A = [144 157 125 114 144 128 108 128]
A[0] => 144
A[3] => 114
A[6] => 108

B =
[[125 126 128 124]
 [115 115 115 116]
 [119 117 115 119]
 [122 122 123 122]
 [152 153 154 152]]
B[-5, -4] => 125
B[:, -3] => [126, 115, 117, 122, 153]
B[2, -2] => 115
B[-5] => [125, 126, 128, 124]
B[1] => [115, 115, 115, 116]
B[-4, -1] => 116
B[-1, -4] => 152
B[4, 1] => 153
B[-5, -3] => 126

W =
[[125 148 129 122 138 114 147 105 139 132 132 143 139 131 134 128]
 [132 100 123 120 127 129 111 122 139 125 124 127 142 133 127 110]
 [126 118 105 143 130 144 124 148 115 148 133 143 119 139 137 121]]
W[0][0]	125
W[0][15]	128
W[0][5]	114
W[1][8]	139
W[2][1]	118
W[2][7]	148
W[2][14]	137
W[2]	[126, 118, 105, 143, 130, 144, 124, 148, 115, 148, 133, 143, 119, 139, 137, 121]
W[2][9]	148
W[:, 0]	[125, 132, 126]
W[1][3]	120
W[1][2]	123
W[0][4]	138
W[:, 9]	[132, 125, 148]
W[1][4]	127
W[2][12]	119
W[0]	[125, 148, 129, 122, 138, 114, 147, 105, 139, 132, 132, 143, 139, 131, 134, 128]

m =
[[141 105 121 112 131 128  99 117]
 [126 127 133 122 130 125 129 124]
 [124 129 130 129 129 127 128 128]
 [126 128 126 128 126 131 127 130]
 [130 133 130 122 130 131 132 122]
 [121 127 123 126 125 127 130 126]
 [129 129 128 124 127 129 125 124]
 [128 131 133 131 124 127 125 119]
 [127 129 125 133 128 128 133 125]
 [131 122 130 127 129 129 128 127]
 [126 131 128 128 130 124 129 126]
 [141 126 131 123 118 121 147 125]
 [124 138 130 121 128 123 126 137]
 [130 131 127 129 128 126 131 129]
 [119 125 131 128 123 124 123 132]
 [128 128 128 130 128 129 128 129]]
Indices start at 0.
row 0 col 0 = 141
row 5 col 6 = 130
row 2 col 2 = 130
row 3 col 4 = 126
row 5 col 5 = 127
row 11 col 2 = 131
row 15 col 7 = 129
row 9 col 5 = 129
row 15 col 5 = 129
row 0 col 2 = 121
row 1 col 1 = 127
row 0 col 6 = 99
row 11 col 7 = 125
row 8 col 0 = 127
row 1 col 6 = 129
row 9 col 6 = 128
row 11 col 3 = 123
row 14 col 4 = 123
row 6 col 2 = 128
row 9 col 1 = 122
row 5 col 0 = 121
row 6 col 6 = 125
row 8 col 6 = 133
row 10 col 7 = 126
row 6 col 0 = 129
row 9 col 7 = 127
row 4 col 6 = 132
row 0 col 5 = 128
row 13 col 6 = 131
row 11 col 5 = 121
row 2 col 6 = 128

M =
[[120 133 132 121 147 139 145 120 133 128 121 133 133 128 123 122]
 [116 125 126 110 142 125 129 112 114 139 127 133 129 118 135 113]
 [128 124 126 111 142 137 136 123 137 139 133 142 126 125 117 122]
 [125 130 131 120 132 124 140 126 125 129 129 133 132 118 119 117]
 [125 122 112 111 135 119 138 116 133 129 125 126 128 119 125 120]
 [130 131 126 124 125 130 130 122 124 139 121 147 122 124 138 135]
 [129 143 134 126 127 138 116 125 151 104 130 112 122 137 125 118]
 [133 132 128 120 122 134 131 117 128 129 123 132 116 127 127 114]
 [120 142 139 110 138 136 124 133 135 145 127 132 122 132 125 110]
 [118 116 123 122 120 133 127 121 124 134 124 133 120 125 114 132]
 [126 118 135 123 136 129 144 133 127 142 138 135 136 123 118 130]
 [134 123 137 127 121 124 122 145 131 114 120 124 116 135 120 123]
 [118 126 133 126 135 134 126 129 128 134 121 120 123 120 125 121]
 [132 131 136 130 125 135 112 113 144 118 127 108 112 120 119 124]
 [124 124 134 112 132 131 139 119 135 135 135 135 130 125 125 134]]
Indices start at 0.
(0, 0): 120
(12, 13): 120
(10, 8): 127
(0, 1): 133
(13, 10): 127
(11, 13): 135
(6, 15): 118
(8, 10): 127
(2, 13): 125
(9, 13): 125
(14, 10): 135
(4, 10): 125
(12, 11): 120
(3, 0): 125
(1, 0): 116
(5, 9): 139
(12, 2): 133
(9, 8): 124
(11, 1): 123
(9, 10): 124
(6, 12): 122
(12, 9): 134
(6, 7): 125
(10, 11): 135
(14, 13): 125
(4, 4): 135
(4, 7): 116
(3, 13): 118
(6, 3): 126
(5, 1): 131
(14, 7): 119
(1, 8): 114
(6, 10): 130
(14, 8): 135
(3, 8): 125
(0, 14): 123
(13, 3): 130
(0, 2): 132

data = (134, 125, 134, 139, 122, 134, 130, 133, 129, 134, 100, 121, 122, 143)
data[0]	134
data[8]	129
data[-1]	143
data[5]	134
data[-3]	121
data[7]	133

a = [128 105 123 128 105 112 115 151 130 146 126 150 140]
a[-13]	128
a[-12]	105
a[5]	112
a[-6]	151
a[-11]	123

arr =
[[146 133 130 104 113]
 [140 128 131 106 110]
 [140 130 129 106 113]]
Rows and columns are counted from 0.
row 0 col 0 -> 146
row 1 col 2 -> 131
row 2 col 2 -> 129
row 2 col 0 -> 140
row 1 col 0 -> 140

x =
[[131 142 132 136 139 143 139 133 120]
 [139 150 124 119 144 131 123 126 115]
 [108 126 144 134 123 110 133 152 138]
 [134 127 139 129 138 118 129 137 129]
 [145 116 122 109 130 104 107 116 131]
 [139 111 137 143 131 138 141 126 132]]
Rows and columns are counted from 0.
(0, 0)	131
(4, 3)	109
(1, 1)	150
(5, 8)	132
(1, 8)	115
(4, 0)	145
(2, 0)	108
(3, 5)	118
(1, 3)	119
(5, 4)	131
(3, 4)	138
(0, 2)	132
(4, 7)	116
(2, 5)	110
(1, 2)	124
(2, 6)	133
(0, 4)	139
(1, 7)	126

grid = [131 110 128 119  99 105]
grid[0] => 131
grid[-5] => 110
grid[-4] => 128
grid[-3] => 119

X =
[[118 125 135 119 113 124 140 116 129 138]
 [131 124 136 134 124 122 131 111 123 121]
 [139 120 141 122 114 124 121 106 136 110]
 [152 124 120  98 122 125 108 130 129 127]
 [121 121 127 132 122 141 125 128 117 124]
 [142 148 122 115 112 125 126 136 115 147]
 [130 133 141 132 119 108 100 137 127 137]
 [137 151 138 130 136 134 145 121 155 127]
 [141 120 150 123 135 145 124 114 134 138]]
Rows and columns are counted from 0.
(0, 0) -> 118
(6, 6) -> 100
(2, 4) -> 114
(5, 7) -> 136
(8, 5) -> 145
(2, 7) -> 106
(0, 9) -> 138
(5, 4) -> 112
(7, 8) -> 155
(3, 6) -> 108
(6, 1) -> 133
(3, 7) -> 130
(1, 3) -> 134
(4, 1) -> 121
(8, 0) -> 141
(1, 8) -> 123
(3, 1) -> 124
(6, 9) -> 137
(7, 7) -> 121
(1, 7) -> 111
(1, 6) -> 131
(7, 6) -> 145
(4, 6) -> 125
(5, 6) -> 126
(1, 0) -> 131
(5, 3) -> 115
(1, 5) -> 122
(6, 3) -> 132
(1, 9) -> 121
